Below is a small trained network, with its code and all its weights. Each question gives an input and a class and asks what happens when units are switched off, that is, made to give their printed mean instead of their output.

import numpy as np


def w(rows, s, z=0):
    codes = np.array(rows[::2]) - 128.0
    scale = np.full(codes.shape[1], s)
    scale[-1] = z or s
    return codes * scale


def f(y):
    return y / 2 * (1 + np.tanh(0.7978845608 * (y + 0.044715 * y**3)))


def log_softmax(a):
    a = a - a.max(-1, keepdims=True)
    return a - np.log(np.exp(a).sum(-1, keepdims=True))


def net(x, mask):
    res = np.array(x, float).reshape(1, 3) / 4 @ E
    y = f(res @ A[0][:, :-1].T + A[0][:, -1])
    res = res + np.where(mask, y, B[0][:, -1]) @ B[0][:, :-1]
    return log_softmax(res[-1] @ U[:, :-1].T + U[:, -1])


A, B = {}, {}
E = w([
[254,165,139,42,109,124,87,96,152,108,88,144],'x0',
[168,238,118,185,129,94,169,214,172,53,134,59],'x1',
[105,185,200,167,51,247,166,182,159,136,15,230],'x2',
],0.0076)
A[0] = w([
[121,84,146,91,127,141,69,3,101,159,118,158,207],'n0',
[84,107,104,175,152,105,167,157,114,117,147,120,164],'n1',
[85,113,128,160,150,133,142,128,89,127,162,116,156],'n2',
[119,126,155,128,97,163,145,133,124,164,78,165,193],'n3',
[137,96,137,82,125,130,74,42,121,128,117,154,218],'n4',
[120,173,158,151,108,159,177,188,165,127,96,157,214],'n5',
[126,88,119,130,141,123,129,88,106,143,148,135,251],'n6',
],0.011,0.0024)
B[0] = w([
[141,107,37,106,232,73,108,43,136,154,151,66,252],'n0',
[117,87,18,92,166,115,201,92,134,141,127,118,181],'n1',
[105,85,100,52,198,178,217,114,103,160,82,155,173],'n2',
[166,191,99,165,164,110,139,104,78,57,147,105,213],'n3',
[142,97,30,53,244,119,134,35,177,189,124,107,218],'n4',
[139,234,225,254,25,178,180,220,52,6,127,142,230],'n5',
[107,64,93,28,199,178,176,144,173,176,5,112,188],'n6',
],0.0065,0.011)
U = w([
[154,173,113,143,144,92,121,103,120,95,163,106,174],'0',
[67,88,196,127,96,134,60,140,171,173,148,231,14],'1',
[88,66,185,134,61,144,56,140,150,199,160,231,11],'2',
[113,34,85,67,170,120,138,82,138,213,120,129,141],'3',
[113,167,193,188,67,172,154,181,102,90,102,185,132],'4',
[140,141,184,133,108,114,98,174,141,116,118,109,82],'5',
[77,55,209,134,62,138,53,133,159,202,167,246,2],'6',
],0.012,0.0097)

Each question gives the input, the list of numbers given to net, and the class t.
The units are the neurons (one row each of A and B). Each row of codes is followed by its name. A weight is (code - 128) times the scale printed after its matrix; where a second scale follows, it is the last column's (A, B and U).
mask holds one flag per neuron, in row order. A switched-off neuron (its flag False) gives its mean, the last column of its row in B, instead of its output. The means were averaged over made-up inputs and are rounded, as every weight is.
A unit's drop is (log p(t) with every unit on - log p(t) with that unit switched off) / (log p(t) with every unit on - log p(t) with every unit switched off).
The circuit of an input: a set's keep is (log p(t) with only the set's units on - log p(t) with every unit switched off) / (log p(t) with every unit on - log p(t) with every unit switched off). Starting from all 7 units, units are removed one at a time, each time the one whose removal leaves the highest keep (on an exact tie, the one counted first), for as long as the keep stays at least 0.8.
units of the circuit, in order: the units of the circuit, biggest drop first
most important unit: the unit with the biggest drop
top k neurons: the k neurons with the biggest drops, biggest first
drop when u is switched off: that unit's drop, to one decimal
input [3,-3,4], class 0: most important unit : n3
input [5,7,-1], class 4: units of the circuit, in order : [n0 n4]
input [-6,0,1], class 4: top 3 neurons : [n0 n4 n6]
input [-4,7,-6], class 3: top 2 neurons : [n5 n1]
input [4,7,-2], class 5: top 3 neurons : [n0 n4 n3]
input [-1,-6,6], class 0: units of the circuit, in order : [n3 n0 n5]
input [6,-6,7], class 0: top 2 neurons : [n3 n5]
input [-5,-8,7], class 0: units of the circuit, in order : [n3 n0 n5]
input [6,-1,5], class 4: top 2 neurons : [n5 n0]
input [-1,5,-8], class 3: top 4 neurons : [n5 n3 n1 n2]
input [-5,2,0], class 4: top 2 neurons : [n0 n4]
input [-3,-6,6], class 0: top 2 neurons : [n0 n3]
input [1,2,2], class 4: drop when n4 is switched off : 0.0
input [2,-2,3], class 0: most important unit : n3
input [8,1,-6], class 3: drop when n5 is switched off : 0.3
input [-5,4,-5], class 3: drop when n5 is switched off : 0.2
input [-7,1,1], class 4: drop when n1 is switched off : -0.1
